Below is a small trained network, with its code and all its weights. Each question gives an input and a class and asks what happens when units are switched off, that is, made to give their printed mean instead of their output.

import numpy as np


def w(rows, s, z=0):
    codes = np.array(rows[::2]) - 128.0
    scale = np.full(codes.shape[1], s)
    scale[-1] = z or s
    return codes * scale


def f(y):
    return y / 2 * (1 + np.tanh(0.7978845608 * (y + 0.044715 * y**3)))


def log_softmax(a):
    a = a - a.max(-1, keepdims=True)
    return a - np.log(np.exp(a).sum(-1, keepdims=True))


def net(x, mask):
    res = np.array(x, float).reshape(1, 3) / 4 @ E
    y = f(res @ A[0][:, :-1].T + A[0][:, -1])
    res = res + np.where(mask, y, B[0][:, -1]) @ B[0][:, :-1]
    return log_softmax(res[-1] @ U[:, :-1].T + U[:, -1])


A, B = {}, {}
E = w([
[51,85,68],'x0',
[112,219,66],'x1',
[6,175,214],'x2',
],0.011)
A[0] = w([
[141,117,117,104],'n0',
[121,86,100,115],'n1',
[134,134,177,47],'n2',
[160,33,112,68],'n3',
[116,202,128,100],'n4',
[117,182,59,61],'n5',
[27,132,188,99],'n6',
[149,135,138,106],'n7',
[69,120,170,16],'n8',
[37,127,57,248],'n9',
[141,99,179,91],'n10',
[225,164,214,181],'n11',
[202,152,194,84],'n12',
[229,150,50,32],'n13',
[109,197,129,86],'n14',
[68,132,184,68],'n15',
[129,53,34,118],'n16',
[99,223,118,127],'n17',
[60,124,187,16],'n18',
[91,153,109,53],'n19',
[197,144,77,41],'n20',
[111,240,158,101],'n21',
[116,202,43,46],'n22',
[29,106,194,216],'n23',
[225,157,159,161],'n24',
[72,128,188,74],'n25',
[76,182,18,77],'n26',
[134,2,70,136],'n27',
[175,143,165,169],'n28',
[113,204,41,118],'n29',
[92,154,111,77],'n30',
[133,253,172,96],'n31',
[142,127,244,3],'n32',
[90,179,114,56],'n33',
[118,196,169,120],'n34',
[128,220,172,97],'n35',
[148,127,151,98],'n36',
[112,114,50,166],'n37',
[136,124,121,96],'n38',
[131,66,204,181],'n39',
[69,119,195,77],'n40',
[142,58,107,64],'n41',
[164,146,107,42],'n42',
[59,129,41,85],'n43',
],0.014,0.0077)
B[0] = w([
[147,113,74,131],'n0',
[78,106,154,144],'n1',
[92,135,115,133],'n2',
[103,68,152,177],'n3',
[95,118,167,159],'n4',
[214,139,69,157],'n5',
[209,190,110,221],'n6',
[158,113,127,131],'n7',
[233,96,71,161],'n8',
[202,81,100,222],'n9',
[161,179,99,149],'n10',
[189,172,47,223],'n11',
[248,131,59,176],'n12',
[174,231,95,209],'n13',
[85,117,184,156],'n14',
[202,142,90,180],'n15',
[52,64,162,188],'n16',
[59,132,191,183],'n17',
[255,51,66,176],'n18',
[81,162,170,138],'n19',
[144,190,118,175],'n20',
[47,88,206,186],'n21',
[236,127,36,169],'n22',
[155,226,171,250],'n23',
[202,154,119,208],'n24',
[209,143,99,180],'n25',
[200,165,73,182],'n26',
[32,55,174,205],'n27',
[161,180,52,172],'n28',
[205,190,44,187],'n29',
[69,160,172,141],'n30',
[38,78,194,187],'n31',
[33,216,215,165],'n32',
[86,147,197,150],'n33',
[85,86,211,169],'n34',
[46,83,163,172],'n35',
[153,137,75,132],'n36',
[93,132,142,171],'n37',
[164,132,176,124],'n38',
[235,142,84,202],'n39',
[200,146,127,186],'n40',
[103,85,139,154],'n41',
[113,157,136,138],'n42',
[176,167,106,170],'n43',
],0.0082,0.015)
U = w([
[191,78,123,198],'0',
[128,212,150,255],'1',
[10,71,230,3],'2',
],0.012,0.00065)

Each question gives the input, the list of numbers given to net, and the class t.
The units are the neurons (one row each of A and B). Each row of codes is followed by its name. A weight is (code - 128) times the scale printed after its matrix; where a second scale follows, it is the last column's (A, B and U).
mask holds one flag per neuron, in row order. A switched-off neuron (its flag False) gives its mean, the last column of its row in B, instead of its output. The means were averaged over made-up inputs and are rounded, as every weight is.
A unit's drop is (log p(t) with every unit on - log p(t) with that unit switched off) / (log p(t) with every unit on - log p(t) with every unit switched off).
The circuit of an input: a set's keep is (log p(t) with only the set's units on - log p(t) with every unit switched off) / (log p(t) with every unit on - log p(t) with every unit switched off). Starting from the 12 units with the biggest drops (on a tie, the unit counted first), units are removed one at a time, each time the one whose removal leaves the highest keep (on an exact tie, the one counted first), for as long as the keep stays at least 0.8.
circuit, biggest first: the units of the circuit, biggest drop first
top k neurons: the k neurons with the biggest drops, biggest first
drop of u: that unit's drop, to one decimal
input [6,5,0], class 0: top 2 neurons -> (n9 n22)
input [-2,-8,2], class 1: circuit, biggest first -> (n32)
input [-2,1,-7], class 1: top 4 neurons -> (n13 n9 n20 n18)
input [3,8,-1], class 0: top 4 neurons -> (n9 n22 n23 n5)
input [1,-7,-7], class 2: top 2 neurons -> (n27 n16)
input [6,-1,8], class 0: top 3 neurons -> (n18 n9 n8)
input [6,0,5], class 0: top 2 neurons -> (n9 n18)
input [-2,2,-5], class 1: top 3 neurons -> (n13 n9 n18)
input [2,0,6], class 0: top 4 neurons -> (n18 n9 n8 n13)
input [-8,1,-8], class 1: top 4 neurons -> (n13 n20 n9 n18)
input [1,-2,6], class 0: top 3 neurons -> (n18 n8 n13)
input [5,-2,7], class 0: drop of n8 -> 0.2
input [-7,4,-6], class 1: drop of n13 -> 0.6
input [-1,1,3], class 2: drop of n19 -> 0.0
